Here is a tiny trained network, its code and every weight. The questions are about switching its units off for an input and a class, where a switched-off unit gives its printed mean instead of its output.

import numpy as np


def w(rows, s, z=0):
    codes = np.array(rows[::2]) - 128.0
    scale = np.full(codes.shape[1], s)
    scale[-1] = z or s
    return codes * scale


def norm(h):
    return h / np.sqrt((h * h).mean(-1, keepdims=True) + 1e-5)


def f(y):
    return y / 2 * (1 + np.tanh(0.7978845608 * (y + 0.044715 * y**3)))


def log_softmax(a):
    a = a - a.max(-1, keepdims=True)
    return a - np.log(np.exp(a).sum(-1, keepdims=True))


def net(x, mask):
    res = np.array(x, float).reshape(1, 6) / 4 @ E
    u = 0
    for l in range(2):
        y = f(norm(res) @ A[l][:, :-1].T + A[l][:, -1])
        res = res + np.where(mask[u : u + 4], y, B[l][:, -1]) @ B[l][:, :-1]
        u += 4
    return log_softmax(norm(res)[-1] @ U[:, :-1].T + U[:, -1])


A, B = {}, {}
E = w([
[210,113,94,125,6,132,186,253,132,251],'x0',
[76,39,79,159,217,60,130,128,244,208],'x1',
[156,99,143,89,157,87,224,72,141,220],'x2',
[142,231,155,142,53,93,106,130,60,104],'x3',
[187,59,231,143,125,148,155,96,154,214],'x4',
[213,146,168,201,141,69,98,42,85,41],'x5',
],0.0045)
A[0] = w([
[107,152,1,178,109,11,145,99,142,165,2],'0.n1',
[79,50,173,79,139,132,166,143,192,186,3],'0.n2',
[158,104,209,62,223,181,188,48,93,154,47],'0.n3',
[94,146,140,167,177,81,130,97,150,123,97],'0.n4',
],0.005,0.0024)
B[0] = w([
[105,222,133,109,214,109,201,107,57,148,198],'0.n1',
[148,108,104,95,121,149,138,108,224,151,233],'0.n2',
[72,146,43,255,70,102,168,40,182,40,250],'0.n3',
[193,159,79,131,146,102,87,121,81,152,183],'0.n4',
],0.01,0.0021)
A[1] = w([
[157,184,99,140,154,144,2,109,77,89,96],'1.n1',
[85,150,123,147,127,96,55,104,118,70,15],'1.n2',
[102,146,184,121,168,95,62,121,106,34,4],'1.n3',
[120,101,100,107,87,101,123,78,79,114,93],'1.n4',
],0.0066,0.0037)
B[1] = w([
[149,94,216,94,135,153,114,140,126,184,252],'1.n1',
[146,119,98,63,136,186,87,65,164,78,189],'1.n2',
[115,118,174,93,255,239,129,79,235,136,204],'1.n3',
[99,172,125,184,85,173,77,145,217,132,141],'1.n4',
],0.0095,0.0036)
U = w([
[136,200,103,124,189,44,171,125,61,168,91],'0',
[41,120,62,88,130,124,131,208,111,93,64],'1',
[124,133,195,85,182,199,59,103,139,86,177],'2',
[106,123,95,213,86,106,163,36,164,41,136],'3',
[121,49,92,102,120,130,190,153,207,208,118],'4',
[182,51,154,205,125,46,97,137,109,130,4],'5',
[179,176,169,122,3,153,145,208,47,143,228],'6',
],0.013,0.0033)

Each question gives the input, the list of numbers given to net, and the class t.
The units are the neurons (one row each of A and B). Each row of codes is followed by its name. A weight is (code - 128) times the scale printed after its matrix; where a second scale follows, it is the last column's (A, B and U).
mask holds one flag per neuron, layer by layer. A switched-off neuron (its flag False) gives its mean, the last column of its row in B, instead of its output. The means were averaged over made-up inputs and are rounded, as every weight is.
A unit's drop is (log p(t) with every unit on - log p(t) with that unit switched off) / (log p(t) with every unit on - log p(t) with every unit switched off).
The circuit of an input: a set's keep is (log p(t) with only the set's units on - log p(t) with every unit switched off) / (log p(t) with every unit on - log p(t) with every unit switched off). Starting from all 8 units, units are removed one at a time, each time the one whose removal leaves the highest keep (on an exact tie, the one counted first), for as long as the keep stays at least 0.8.
circuit, biggest first: the units of the circuit, biggest drop first
k most important neurons: the k neurons with the biggest drops, biggest first
top k neurons in layer l: the k neurons of layer l with the biggest drops, biggest first
drop when u is switched off: that unit's drop, to one decimal
input [-5,8,-1,-1,-7,-2], class 0: circuit, biggest first	0.n1; 0.n4
input [6,8,4,8,-5,-3], class 0: circuit, biggest first	0.n1
input [-3,-3,-8,-8,4,-6], class 4: 2 most important neurons	0.n2; 1.n2
input [0,-6,-2,-2,5,-3], class 6: 3 most important neurons	1.n3; 1.n2; 0.n2
input [-2,-1,4,-5,-8,1], class 0: top 3 neurons in layer 0	0.n1; 0.n3; 0.n4
input [0,-4,4,3,-2,2], class 6: top 2 neurons in layer 1	1.n3; 1.n2
input [3,1,4,-3,8,3], class 3: 3 most important neurons	0.n3; 1.n1; 1.n3
input [-5,5,6,-2,8,-4], class 3: 2 most important neurons	0.n3; 1.n1
input [-2,-8,-3,6,0,8], class 2: drop when 1.n3 is switched off	0.3
input [3,6,-1,5,-8,5], class 0: drop when 0.n1 is switched off	0.7
input [-2,-6,-1,5,-5,7], class 2: drop when 1.n1 is switched off	0.0
